Here is a tiny trained network, its code and every weight. The questions are about switching its units off for an input and a class, where a switched-off unit gives its printed mean instead of its output.

import numpy as np


def w(rows, s, z=0):
    codes = np.array(rows[::2]) - 128.0
    scale = np.full(codes.shape[1], s)
    scale[-1] = z or s
    return codes * scale


def norm(h):
    return h / np.sqrt((h * h).mean(-1, keepdims=True) + 1e-5)


def f(y):
    return np.maximum(y, 0)


def log_softmax(a):
    a = a - a.max(-1, keepdims=True)
    return a - np.log(np.exp(a).sum(-1, keepdims=True))


def net(x, mask):
    res = np.array(x, float).reshape(1, 4) / 4 @ E
    u = 0
    for l in range(4):
        y = f(norm(res) @ A[l][:, :-1].T + A[l][:, -1])
        res = res + np.where(mask[u : u + 5], y, B[l][:, -1]) @ B[l][:, :-1]
        u += 5
    return log_softmax(norm(res)[-1] @ U[:, :-1].T + U[:, -1])


A, B = {}, {}
E = w([
[155,147,115,150,4,182,124,132,158,154,131,106],'x0',
[115,127,134,136,125,135,120,119,127,109,239,109],'x1',
[118,111,170,171,121,91,142,25,176,112,117,194],'x2',
[131,119,127,133,127,130,133,126,125,124,128,121],'x3',
],0.0029)
A[0] = w([
[142,63,153,102,178,85,144,90,124,131,57,178,95],'0.n1',
[161,172,86,65,59,181,83,185,113,175,121,55,92],'0.n2',
[108,115,92,120,230,126,153,239,69,99,153,99,111],'0.n3',
[157,141,127,220,27,167,161,89,170,132,125,152,4],'0.n4',
[119,150,86,108,212,131,148,251,70,116,116,103,136],'0.n5',
],0.0027,0.0019)
B[0] = w([
[89,180,110,157,156,129,137,158,90,139,87,59,211],'0.n1',
[135,93,122,180,195,124,193,174,115,95,115,193,246],'0.n2',
[137,128,155,89,51,129,89,29,169,150,137,123,242],'0.n3',
[144,104,120,3,137,104,53,96,93,151,117,75,188],'0.n4',
[159,108,149,88,52,131,96,49,167,171,117,133,255],'0.n5',
],0.0034)
A[1] = w([
[142,139,112,122,130,137,134,162,115,147,67,125,59],'1.n1',
[143,104,125,116,98,155,125,118,134,132,254,114,113],'1.n2',
[108,145,135,147,152,120,120,127,124,68,197,138,5],'1.n3',
[94,162,147,198,196,101,139,112,127,96,127,146,109],'1.n4',
[147,108,120,171,108,166,179,217,124,113,149,153,200],'1.n5',
],0.0039,0.0016)
B[1] = w([
[137,81,181,116,98,82,165,102,167,115,226,214,180],'1.n1',
[20,216,149,157,176,106,62,117,112,44,137,71,252],'1.n2',
[218,58,106,92,96,174,143,162,124,173,135,157,154],'1.n3',
[131,125,67,164,113,160,197,255,104,134,133,115,186],'1.n4',
[111,103,10,204,181,199,126,194,147,92,60,93,202],'1.n5',
],0.0032,0.0037)
A[2] = w([
[97,151,143,183,168,114,144,148,109,69,252,144,2],'2.n1',
[138,127,127,150,115,160,124,165,143,114,131,152,123],'2.n2',
[172,116,103,115,94,152,115,126,144,154,108,112,68],'2.n3',
[179,110,100,136,116,157,152,162,121,152,111,138,57],'2.n4',
[106,102,149,123,157,98,145,86,117,133,235,113,144],'2.n5',
],0.0035,0.0013)
B[2] = w([
[250,22,58,84,92,223,173,169,158,255,9,155,253],'2.n1',
[121,90,115,150,171,107,151,139,141,100,151,128,177],'2.n2',
[143,86,155,115,209,92,172,110,87,160,131,168,187],'2.n3',
[113,86,171,126,166,65,165,106,141,116,217,185,185],'2.n4',
[157,90,93,120,53,127,171,201,161,68,186,223,241],'2.n5',
],0.0026,0.0022)
A[3] = w([
[170,107,119,137,133,154,156,170,120,148,120,148,52],'3.n1',
[126,150,154,125,113,132,113,110,127,116,181,121,66],'3.n2',
[74,181,135,192,170,121,140,152,110,117,107,110,120],'3.n3',
[124,150,164,100,113,126,96,95,125,115,254,117,41],'3.n4',
[181,136,165,80,94,120,105,74,135,182,79,142,2],'3.n5',
],0.0051,0.0021)
B[3] = w([
[154,75,161,116,99,64,186,112,169,125,159,195,207],'3.n1',
[125,167,130,104,88,89,121,132,146,106,135,170,172],'3.n2',
[97,253,210,173,133,102,95,84,66,128,188,92,202],'3.n3',
[104,206,161,131,28,41,121,117,196,69,136,228,235],'3.n4',
[147,73,121,74,224,218,85,130,67,187,138,15,252],'3.n5',
],0.0036,0.0032)
U = w([
[154,83,156,53,165,162,86,69,95,211,85,51,224],'0',
[169,45,96,157,114,124,225,190,158,129,134,200,175],'1',
[101,200,146,90,26,93,65,88,180,76,179,158,159],'2',
[88,176,66,222,136,194,95,194,116,77,164,37,11],'3',
[82,255,182,214,189,66,177,114,64,140,87,127,1],'4',
],0.0082,0.0012)

Each question gives the input, the list of numbers given to net, and the class t.
The units are the neurons (one row each of A and B). Each row of codes is followed by its name. A weight is (code - 128) times the scale printed after its matrix; where a second scale follows, it is the last column's (A, B and U).
mask holds one flag per neuron, layer by layer. A switched-off neuron (its flag False) gives its mean, the last column of its row in B, instead of its output. The means were averaged over made-up inputs and are rounded, as every weight is.
A unit's drop is (log p(t) with every unit on - log p(t) with that unit switched off) / (log p(t) with every unit on - log p(t) with every unit switched off).
unit that matters most: the unit with the biggest drop
k most important neurons: the k neurons with the biggest drops, biggest first
top k neurons in layer l: the k neurons of layer l with the biggest drops, biggest first
drop when u is switched off: that unit's drop, to one decimal
input [1,5,-1,-1], class 3: unit that matters most	1.n2
input [6,-6,2,6], class 0: 2 most important neurons	[0.n4; 3.n5]
input [-3,0,0,-3], class 0: 4 most important neurons	[1.n2; 3.n5; 1.n1; 0.n1]
input [7,-8,3,2], class 0: 2 most important neurons	[0.n4; 3.n5]
input [6,-8,-1,-4], class 1: 2 most important neurons	[0.n2; 0.n3]
input [1,-5,-1,3], class 1: 2 most important neurons	[1.n2; 0.n3]
input [4,3,0,0], class 3: 3 most important neurons	[0.n5; 0.n3; 0.n2]
input [0,-3,5,-8], class 4: 4 most important neurons	[0.n5; 0.n3; 0.n1; 2.n1]
input [-3,1,8,1], class 1: 2 most important neurons	[2.n1; 1.n5]
input [-1,5,-7,-7], class 2: 2 most important neurons	[0.n3; 0.n5]
input [0,-5,6,-1], class 4: 2 most important neurons	[0.n5; 0.n1]
input [2,0,-2,5], class 1: top 2 neurons in layer 3	[3.n1; 3.n5]
input [1,-3,8,8], class 0: top 2 neurons in layer 0	[0.n4; 0.n2]
input [-3,1,0,-2], class 2: unit that matters most	2.n1
input [-8,1,-4,-4], class 2: top 2 neurons in layer 2	[2.n1; 2.n5]
input [0,6,3,7], class 1: top 2 neurons in layer 0	[0.n5; 0.n3]
input [-8,3,8,1], class 1: drop when 2.n1 is switched off	0.2
input [2,5,-1,-6], class 3: drop when 1.n2 is switched off	1.0
input [8,-4,-2,-5], class 1: drop when 1.n5 is switched off	0.0
input [-1,0,6,-5], class 4: unit that matters most	1.n1
